Below are the code and all the weights of a small trained network. Each question names an input and a target symbol and asks about switching units off, where a switched-off unit gives its printed mean instead of its output.

import numpy as np


def w(rows, s, z=0):
    codes = np.array(rows[::2]) - 128.0
    scale = np.full(codes.shape[1], s)
    scale[-1] = z or s
    return codes * scale


def norm(h):
    return h / np.sqrt((h * h).mean(-1, keepdims=True) + 1e-5)


def f(y):
    return np.maximum(y, 0)


def softmax(a):
    e = np.exp(a - a.max(-1, keepdims=True))
    return e / e.sum(-1, keepdims=True)


def log_softmax(a):
    a = a - a.max(-1, keepdims=True)
    return a - np.log(np.exp(a).sum(-1, keepdims=True))


def net(x, mask):
    ids = ['Γαβζημστ'.index(c) for c in x.split()]
    T = len(ids)
    res = E[ids] + P[:T]
    u = 0
    for l in range(2):
        r = norm(res)
        for j in range(2):
            rows = slice(3 * j, 3 * j + 3)
            q, k, v = (r @ M[l][rows].T for M in (Q, K, V))
            z = softmax(np.where(np.tri(T) > 0, q @ k.T / 3**0.5, -1e9)) @ v
            o = O[l][rows]
            res = res + np.where(mask[u + j], z, o[:, -1]) @ o[:, :-1]
        u += 2
        y = f(norm(res) @ A[l][:, :-1].T + A[l][:, -1])
        res = res + np.where(mask[u : u + 12], y, B[l][:, -1]) @ B[l][:, :-1]
        u += 12
    return log_softmax(norm(res)[-1] @ U[:, :-1].T + U[:, -1])


Q, K, V, O, A, B = {}, {}, {}, {}, {}, {}
E = w([
[25,102,26,189,161,170,119,194,106,64,114,121],'Γ',
[7,137,93,119,92,201,156,233,106,212,164,81],'α',
[74,141,150,89,104,86,150,146,231,64,77,161],'β',
[158,156,110,220,95,163,72,39,86,182,112,111],'ζ',
[58,163,128,247,153,111,115,145,151,101,118,119],'η',
[105,218,150,66,124,146,64,79,166,43,143,89],'μ',
[119,88,120,187,110,140,100,137,123,159,29,175],'σ',
[188,163,73,150,153,94,183,41,186,118,146,153],'τ',
],0.017)
P = w([
[202,60,114,89,183,92,118,108,101,111,133,135],'0',
[98,189,52,120,126,125,206,99,143,148,66,103],'1',
[64,134,105,130,155,79,100,104,172,165,156,198],'2',
[98,159,134,116,125,149,250,91,106,131,75,103],'3',
[108,128,100,108,181,79,115,135,189,192,88,82],'4',
[110,141,157,143,63,167,115,133,204,143,182,192],'5',
[140,97,232,125,141,201,197,101,147,122,103,86],'6',
[189,99,149,113,131,114,116,146,218,178,96,27],'7',
[207,156,58,121,78,158,152,126,209,140,152,142],'8',
],0.013)
Q[0] = w([
[181,119,91,173,31,246,103,160,218,91,169,169],'0.h1',
[107,112,42,156,125,76,7,162,197,158,210,207],'0.h1',
[159,86,105,130,170,128,99,154,229,157,80,34],'0.h1',
[171,42,100,114,204,45,4,172,225,180,163,43],'0.h2',
[76,125,105,108,156,29,31,114,83,162,216,211],'0.h2',
[69,106,185,143,244,29,193,77,28,157,74,71],'0.h2',
],0.029)
K[0] = w([
[168,105,104,136,115,130,82,165,211,159,138,51],'0.h1',
[135,143,99,112,164,115,171,111,116,143,38,26],'0.h1',
[145,89,219,123,115,207,186,113,118,92,112,91],'0.h1',
[136,104,203,127,137,178,220,105,78,84,89,85],'0.h2',
[97,184,76,104,166,79,150,103,77,147,40,97],'0.h2',
[103,149,155,125,118,144,152,96,59,111,161,252],'0.h2',
],0.038)
V[0] = w([
[86,166,116,233,156,118,149,139,118,154,180,82],'0.h1',
[126,90,149,145,88,165,126,121,140,243,46,168],'0.h1',
[90,84,104,191,142,102,132,181,168,62,47,176],'0.h1',
[134,208,190,251,113,88,109,98,144,129,128,107],'0.h2',
[129,142,159,156,143,95,240,147,247,162,168,108],'0.h2',
[204,88,53,152,170,105,175,96,113,141,181,167],'0.h2',
],0.021)
O[0] = w([
[66,201,191,139,175,97,157,5,92,139,87,106,247],'0.h1',
[184,235,119,201,192,140,116,241,176,144,72,77,185],'0.h1',
[109,110,78,54,233,174,62,124,135,188,57,120,212],'0.h1',
[95,209,148,36,58,53,61,143,83,203,88,182,192],'0.h2',
[118,108,255,75,95,198,133,134,81,184,31,70,215],'0.h2',
[189,95,231,148,218,92,119,168,56,135,200,122,84],'0.h2',
],0.0098,0.015)
A[0] = w([
[36,178,141,49,106,170,188,200,172,110,207,123,26],'0.n1',
[123,223,146,144,90,90,150,137,110,152,184,79,138],'0.n2',
[51,190,191,48,170,150,78,184,148,55,169,97,109],'0.n3',
[137,157,120,132,45,158,122,37,66,198,198,73,157],'0.n4',
[100,155,160,99,133,28,209,214,164,86,105,165,85],'0.n5',
[109,84,99,148,103,135,154,152,140,128,136,143,113],'0.n6',
[41,52,115,209,79,118,188,195,70,211,96,233,172],'0.n7',
[135,194,163,121,216,166,153,127,118,114,32,179,255],'0.n8',
[217,114,137,116,115,149,149,26,109,186,131,120,132],'0.n9',
[102,79,111,95,140,211,131,134,125,103,101,99,58],'0.n10',
[160,107,154,215,137,118,110,103,134,46,85,121,172],'0.n11',
[142,78,144,123,140,105,251,181,154,228,109,147,129],'0.n12',
],0.019,0.0028)
B[0] = w([
[96,174,144,204,74,159,139,204,129,122,81,130,147],'0.n1',
[152,152,118,130,57,232,98,86,70,157,142,129,181],'0.n2',
[124,114,127,81,129,151,195,142,85,67,170,40,169],'0.n3',
[100,127,123,188,95,136,153,217,169,147,49,144,168],'0.n4',
[167,118,78,61,140,96,129,46,138,184,184,106,157],'0.n5',
[107,148,110,77,133,106,182,124,169,120,88,151,140],'0.n6',
[119,105,102,31,121,75,109,121,164,180,226,41,151],'0.n7',
[121,107,116,78,55,99,108,131,168,116,110,3,250],'0.n8',
[105,81,141,120,89,69,101,137,160,171,129,107,159],'0.n9',
[188,144,100,164,73,193,139,48,70,181,138,134,174],'0.n10',
[117,131,99,138,195,96,171,42,139,153,132,107,158],'0.n11',
[129,153,153,183,77,173,164,162,117,122,107,150,148],'0.n12',
],0.018,0.026)
Q[1] = w([
[170,117,159,187,152,102,94,111,99,78,138,207],'1.h1',
[168,153,139,112,160,135,102,152,124,95,121,193],'1.h1',
[117,116,135,118,139,116,118,85,127,98,92,149],'1.h1',
[128,151,110,137,131,141,106,141,94,142,105,107],'1.h2',
[134,135,107,212,175,141,142,81,96,70,197,253],'1.h2',
[135,162,127,89,99,123,108,135,129,176,130,56],'1.h2',
],0.029)
K[1] = w([
[66,239,47,49,64,130,126,184,114,216,79,71],'1.h1',
[76,182,66,34,108,99,74,105,111,197,112,119],'1.h1',
[60,218,92,55,153,109,120,165,114,111,120,46],'1.h1',
[175,80,137,93,180,62,125,104,157,108,169,212],'1.h2',
[67,249,38,30,100,126,99,55,157,195,22,3],'1.h2',
[154,16,173,134,210,92,135,86,85,105,171,198],'1.h2',
],0.015)
V[1] = w([
[65,119,144,132,147,245,220,78,133,176,99,126],'1.h1',
[105,54,17,94,217,166,78,156,143,87,77,140],'1.h1',
[134,6,168,151,129,80,209,164,191,35,174,103],'1.h1',
[64,197,97,205,164,89,136,179,156,161,95,44],'1.h2',
[27,189,99,46,4,130,97,129,154,65,102,34],'1.h2',
[184,137,223,87,104,150,127,227,192,187,36,92],'1.h2',
],0.018)
O[1] = w([
[95,82,147,180,103,193,127,40,115,126,68,90,187],'1.h1',
[55,100,83,119,154,170,29,171,175,134,116,64,125],'1.h1',
[116,71,204,146,126,101,203,189,236,83,126,175,205],'1.h1',
[147,203,113,165,170,70,143,141,147,134,71,28,77],'1.h2',
[50,104,8,164,75,55,159,146,75,180,79,185,17],'1.h2',
[193,93,107,109,189,134,195,189,77,124,39,145,1],'1.h2',
],0.012,0.019)
A[1] = w([
[135,220,163,111,122,101,93,103,43,143,133,166,105],'1.n1',
[201,171,167,71,147,158,206,146,173,71,87,185,145],'1.n2',
[110,98,122,81,159,147,187,117,127,124,162,111,73],'1.n3',
[112,179,46,83,149,91,192,147,209,205,132,149,207],'1.n4',
[125,2,50,36,165,148,120,58,118,103,142,102,99],'1.n5',
[235,151,93,107,53,96,45,181,152,72,60,177,58],'1.n6',
[139,49,164,226,143,100,65,105,202,167,86,144,153],'1.n7',
[94,137,191,101,46,154,73,150,190,183,166,14,103],'1.n8',
[151,80,13,141,133,85,189,144,44,194,78,93,254],'1.n9',
[88,117,184,99,173,73,165,162,54,114,71,145,105],'1.n10',
[116,182,127,82,178,142,177,158,41,33,181,92,167],'1.n11',
[123,94,97,132,160,228,151,226,138,205,241,144,163],'1.n12',
],0.016,0.0027)
B[1] = w([
[125,142,97,155,37,213,142,115,161,154,141,73,147],'1.n1',
[42,67,193,170,174,102,84,118,35,161,149,105,151],'1.n2',
[139,153,172,170,119,96,51,101,154,100,109,171,139],'1.n3',
[171,155,131,134,134,118,48,84,234,99,150,136,152],'1.n4',
[175,133,123,181,51,224,122,142,127,121,120,159,155],'1.n5',
[118,188,109,156,44,126,191,220,120,167,125,83,135],'1.n6',
[125,103,79,67,83,45,80,160,127,115,104,48,149],'1.n7',
[179,100,70,230,178,88,191,135,69,80,141,216,253],'1.n8',
[68,128,251,70,211,102,80,71,133,125,125,120,163],'1.n9',
[83,94,89,129,102,134,98,100,204,157,138,91,139],'1.n10',
[175,57,127,82,153,110,92,117,147,176,137,71,137],'1.n11',
[103,92,84,51,114,80,78,156,141,215,145,90,143],'1.n12',
],0.017,0.036)
U = w([
[126,10,124,53,122,113,74,64,198,137,200,91,254],'Γ',
[99,133,150,207,92,131,201,103,159,105,97,113,159],'α',
[143,108,137,150,47,253,122,178,127,155,61,199,93],'β',
[185,209,116,111,93,89,113,102,60,127,198,192,89],'ζ',
[15,163,186,42,125,110,101,104,128,160,76,156,65],'η',
[75,74,75,103,67,76,166,170,177,69,150,254,85],'μ',
[160,128,70,107,198,115,111,231,155,83,103,140,95],'σ',
[143,37,246,117,117,92,128,185,76,119,163,157,53],'τ',
],0.0057,0.0048)

Each question gives the input, a string of symbols that net reads in full, and the target symbol t.
The units are the heads (3 rows each of Q, K, V and O) and the neurons (one row each of A and B). Each row of codes is followed by its name. A weight is (code - 128) times the scale printed after its matrix; where a second scale follows, it is the last column's (O, A, B and U).
mask holds one flag per unit, layer by layer, with each layer's heads first. A switched-off unit (its flag False) gives its mean, the last column of its rows in O or B, instead of its output. The means were averaged over made-up inputs and are rounded, as every weight is.
A unit's drop is (log p(t) with every unit on - log p(t) with that unit switched off) / (log p(t) with every unit on - log p(t) with every unit switched off).
The circuit of an input: a set's keep is (log p(t) with only the set's units on - log p(t) with every unit switched off) / (log p(t) with every unit on - log p(t) with every unit switched off). Starting from the 12 units with the biggest drops (on a tie, the unit counted first), units are removed one at a time, each time the one whose removal leaves the highest keep (on an exact tie, the one counted first), for as long as the keep stays at least 0.8.
units of the circuit, in order: the units of the circuit, biggest drop first
most important unit: the unit with the biggest drop
k most important neurons: the k neurons with the biggest drops, biggest first
heads that matter: for each layer, one digit per head in row order, 1 if its drop is at least 0.15 and else 0, layers parted by /
input ζ β τ μ α η ζ μ, target ζ: units of the circuit, in order	0.h2, 1.h1
input ζ α β α η, target ζ: units of the circuit, in order	1.h1
input β η μ μ η α ζ, target β: heads that matter	11 / 11
input η Γ ζ α τ τ Γ η Γ, target η: heads that matter	00 / 01
input β Γ ζ μ η σ Γ τ β, target β: heads that matter	10 / 11
input σ μ β β η α Γ, target σ: heads that matter	11 / 11
input α ζ α Γ Γ η σ, target η: heads that matter	10 / 00
input η Γ η, target η: units of the circuit, in order	1.h2, 1.n9
input σ η ζ α α Γ α, target σ: units of the circuit, in order	0.h1, 1.h2
input β α μ τ α τ β, target τ: heads that matter	11 / 00
input τ η η, target τ: heads that matter	01 / 11
input ζ τ ζ ζ α μ α β η, target β: heads that matter	11 / 00
input μ τ Γ α β τ, target β: heads that matter	11 / 00
input η τ τ, target τ: units of the circuit, in order	0.h2
input ζ ζ σ ζ Γ μ ζ, target μ: units of the circuit, in order	0.h1, 0.h2, 1.n8
input μ μ α Γ ζ μ τ, target μ: heads that matter	10 / 00
input α ζ α, target ζ: units of the circuit, in order	0.h2, 1.n8
input μ ζ β Γ α α β α, target β: units of the circuit, in order	0.h1, 0.n12
input σ σ ζ α σ β α, target β: units of the circuit, in order	0.h2, 0.h1
input α Γ α η τ, target η: most important unit	0.h1
input η η μ τ β μ, target η: 2 most important neurons	1.n9, 1.n8
input τ α η Γ α ζ τ β, target τ: heads that matter	01 / 00
input μ α μ η Γ β β η τ, target μ: heads that matter	11 / 11
input σ τ μ σ τ, target σ: heads that matter	11 / 00
input σ ζ μ α σ Γ η, target σ: units of the circuit, in order	0.h2, 0.h1, 1.h1, 1.h2
input η η σ α η α, target η: heads that matter	00 / 01
input σ μ Γ Γ τ τ β μ β, target σ: heads that matter	11 / 11
input α μ ζ ζ Γ η α σ, target α: most important unit	0.h2
input ζ α μ Γ τ, target ζ: units of the circuit, in order	1.h1, 0.h2, 0.n8
